Here is a tiny trained network, its code and every weight. The questions are about switching its units off for an input and a target symbol, where a switched-off unit gives its printed mean instead of its output.

import numpy as np


def w(rows, s, z=0):
    codes = np.array(rows[::2]) - 128.0
    scale = np.full(codes.shape[1], s)
    scale[-1] = z or s
    return codes * scale


def f(y):
    return np.maximum(y, 0)


def softmax(a):
    e = np.exp(a - a.max(-1, keepdims=True))
    return e / e.sum(-1, keepdims=True)


def log_softmax(a):
    a = a - a.max(-1, keepdims=True)
    return a - np.log(np.exp(a).sum(-1, keepdims=True))


def net(x, mask):
    ids = ['ΓΘελμπστψω'.index(c) for c in x.split()]
    T = len(ids)
    res = E[ids] + P[:T]
    q, k, v = (res @ M[0].T for M in (Q, K, V))
    z = softmax(np.where(np.tri(T) > 0, q @ k.T / 3**0.5, -1e9)) @ v
    res = res + np.where(mask[0], z, O[0][:, -1]) @ O[0][:, :-1]
    y = f(res @ A[0][:, :-1].T + A[0][:, -1])
    res = res + np.where(mask[1:13], y, B[0][:, -1]) @ B[0][:, :-1]
    return log_softmax(res[-1] @ U[:, :-1].T + U[:, -1])


Q, K, V, O, A, B = {}, {}, {}, {}, {}, {}
E = w([
[75,206,170,120,167,189],'Γ',
[127,55,114,133,165,137],'Θ',
[100,112,117,115,180,59],'ε',
[187,18,116,75,200,211],'λ',
[91,252,158,91,170,95],'μ',
[155,137,135,57,223,86],'π',
[86,125,135,169,131,157],'σ',
[106,137,116,162,87,74],'τ',
[123,122,143,89,215,162],'ψ',
[108,96,152,121,177,250],'ω',
],0.014)
P = w([
[188,200,104,157,94,112],'0',
[138,191,37,94,188,135],'1',
[111,95,170,193,138,103],'2',
[108,173,31,135,186,139],'3',
[128,142,183,143,103,113],'4',
[76,92,129,5,122,101],'5',
[108,54,189,199,178,89],'6',
[74,178,77,100,250,131],'7',
[122,101,187,170,139,91],'8',
[70,101,162,4,158,91],'9',
],0.016)
Q[0] = w([
[98,109,89,91,62,164],'head 0',
[247,161,75,213,107,149],'head 0',
[155,88,182,121,57,110],'head 0',
],0.014)
K[0] = w([
[135,117,86,184,128,138],'head 0',
[152,168,1,84,85,161],'head 0',
[32,116,39,167,241,123],'head 0',
],0.014)
V[0] = w([
[171,174,186,149,143,206],'head 0',
[174,103,138,12,173,194],'head 0',
[105,76,121,185,126,212],'head 0',
],0.011)
O[0] = w([
[181,152,241,120,168,202,193],'head 0',
[125,93,129,37,58,226,5],'head 0',
[190,174,74,210,169,244,235],'head 0',
],0.012,0.0026)
A[0] = w([
[80,144,144,92,195,135,1],'neuron 0',
[179,186,241,123,116,144,171],'neuron 1',
[112,211,186,165,150,96,86],'neuron 2',
[102,132,152,122,184,182,107],'neuron 3',
[67,122,110,33,79,170,143],'neuron 4',
[100,178,23,56,143,149,107],'neuron 5',
[109,110,200,40,134,71,68],'neuron 6',
[207,207,19,128,153,140,136],'neuron 7',
[76,103,132,130,140,43,136],'neuron 8',
[160,149,255,216,61,102,47],'neuron 9',
[187,81,130,101,110,101,204],'neuron 10',
[172,123,96,209,171,162,172],'neuron 11',
],0.0096,0.0058)
B[0] = w([
[148,80,119,163,29,59,163],'neuron 0',
[92,179,120,116,155,95,181],'neuron 1',
[193,118,126,107,142,136,180],'neuron 2',
[157,165,124,74,113,112,196],'neuron 3',
[222,144,108,118,95,94,158],'neuron 4',
[124,110,49,177,163,227,171],'neuron 5',
[56,112,130,134,106,184,175],'neuron 6',
[80,91,183,227,84,159,203],'neuron 7',
[112,171,114,92,87,113,190],'neuron 8',
[89,68,2,126,106,219,156],'neuron 9',
[137,111,165,144,134,117,155],'neuron 10',
[131,156,151,129,85,126,251],'neuron 11',
],0.0098,0.013)
U = w([
[147,142,54,65,175,135,228],'Γ',
[153,117,195,180,42,96,253],'Θ',
[127,167,92,119,118,64,91],'ε',
[202,108,85,99,88,146,80],'λ',
[50,159,57,93,149,124,28],'μ',
[56,117,180,99,104,123,138],'π',
[57,104,57,171,112,180,104],'σ',
[144,112,61,118,2,120,66],'τ',
[135,150,148,75,190,108,230],'ψ',
[95,146,177,120,91,185,27],'ω',
],0.0088,0.0039)

Each question gives the input, a string of symbols that net reads in full, and the target symbol t.
The units are the heads (3 rows each of Q, K, V and O) and the neurons (one row each of A and B). Each row of codes is followed by its name. A weight is (code - 128) times the scale printed after its matrix; where a second scale follows, it is the last column's (O, A, B and U).
mask holds one flag per unit, heads first, then neurons. A switched-off unit (its flag False) gives its mean, the last column of its rows in O or B, instead of its output. The means were averaged over made-up inputs and are rounded, as every weight is.
A unit's drop is (log p(t) with every unit on - log p(t) with that unit switched off) / (log p(t) with every unit on - log p(t) with every unit switched off).
The circuit of an input: a set's keep is (log p(t) with only the set's units on - log p(t) with every unit switched off) / (log p(t) with every unit on - log p(t) with every unit switched off). Starting from the 12 units with the biggest drops (on a tie, the unit counted first), units are removed one at a time, each time the one whose removal leaves the highest keep (on an exact tie, the one counted first), for as long as the keep stays at least 0.8.
circuit, biggest first: the units of the circuit, biggest drop first
most important unit: the unit with the biggest drop
top k neurons: the k neurons with the biggest drops, biggest first
drop when u is switched off: that unit's drop, to one decimal
input τ ε Θ σ π Θ σ μ, target τ: circuit, biggest first => (head 0; neuron 0; neuron 4)
input τ Θ ε Θ Θ ε σ ψ Θ ψ, target Θ: top 2 neurons => (neuron 7; neuron 0)
input π σ ω ω ψ π, target ω: circuit, biggest first => (head 0; neuron 7)
input Θ π Θ μ σ Θ, target σ: top 2 neurons => (neuron 5; neuron 7)
input λ ε Γ Θ Θ Θ, target ψ: circuit, biggest first => (head 0; neuron 7; neuron 9)
input ω Γ Θ Θ τ ω, target σ: circuit, biggest first => (head 0; neuron 5)
input Θ Θ ω Θ σ σ π σ σ ω, target τ: circuit, biggest first => (head 0; neuron 4)
input Θ Θ σ λ Θ π, target Θ: circuit, biggest first => (head 0; neuron 7; neuron 0)
input Θ Θ Γ π σ τ λ π σ π, target λ: circuit, biggest first => (head 0; neuron 4)
input Θ Θ π Θ τ Θ ω Θ, target ε: circuit, biggest first => (head 0; neuron 0)
input Θ λ ψ π ε Θ, target Γ: top 2 neurons => (neuron 7; neuron 11)
input Γ Θ Θ Θ σ π Θ Θ π π, target σ: circuit, biggest first => (head 0; neuron 5; neuron 7)
input Θ π Γ Θ τ, target τ: top 2 neurons => (neuron 4; neuron 7)
input Θ λ Θ Θ σ Θ π μ, target Θ: most important unit => neuron 7
input π ω ε, target ε: circuit, biggest first => (head 0; neuron 7)
input Θ ε Θ ω τ Θ ω τ, target ε: top neuron => (neuron 8)
input σ π σ π ψ, target ψ: top 3 neurons => (neuron 1; neuron 7; neuron 5)
input Θ Θ Θ Θ Θ σ Θ Θ τ, target τ: top 2 neurons => (neuron 7; neuron 1)
input Θ Θ Θ μ μ, target μ: top 4 neurons => (neuron 9; neuron 1; neuron 6; neuron 7)
input Θ Θ σ Θ Θ Θ π σ ψ Γ, target τ: top 2 neurons => (neuron 4; neuron 0)
input Θ Θ τ Θ μ, target μ: top 3 neurons => (neuron 9; neuron 1; neuron 6)
input σ Γ σ τ μ π Θ ω, target π: top 2 neurons => (neuron 6; neuron 0)
input Γ Θ ω λ Θ, target ω: top neuron => (neuron 0)
input Θ τ ψ ψ Θ Θ Γ, target Γ: top 3 neurons => (neuron 9; neuron 7; neuron 2)
input Θ Θ Θ ψ, target σ: top 2 neurons => (neuron 5; neuron 7)
input Θ π Θ Θ Γ σ μ τ, target ψ: drop when head 0 is switched off => 1.3
input Θ π Θ τ Θ π ψ τ, target σ: drop when neuron 5 is switched off => 0.5
input Θ ω Θ Θ σ Θ λ Θ Θ Γ, target λ: drop when head 0 is switched off => 0.6
input ω σ τ σ σ ψ Θ τ π ω, target σ: drop when neuron 3 is switched off => -0.1
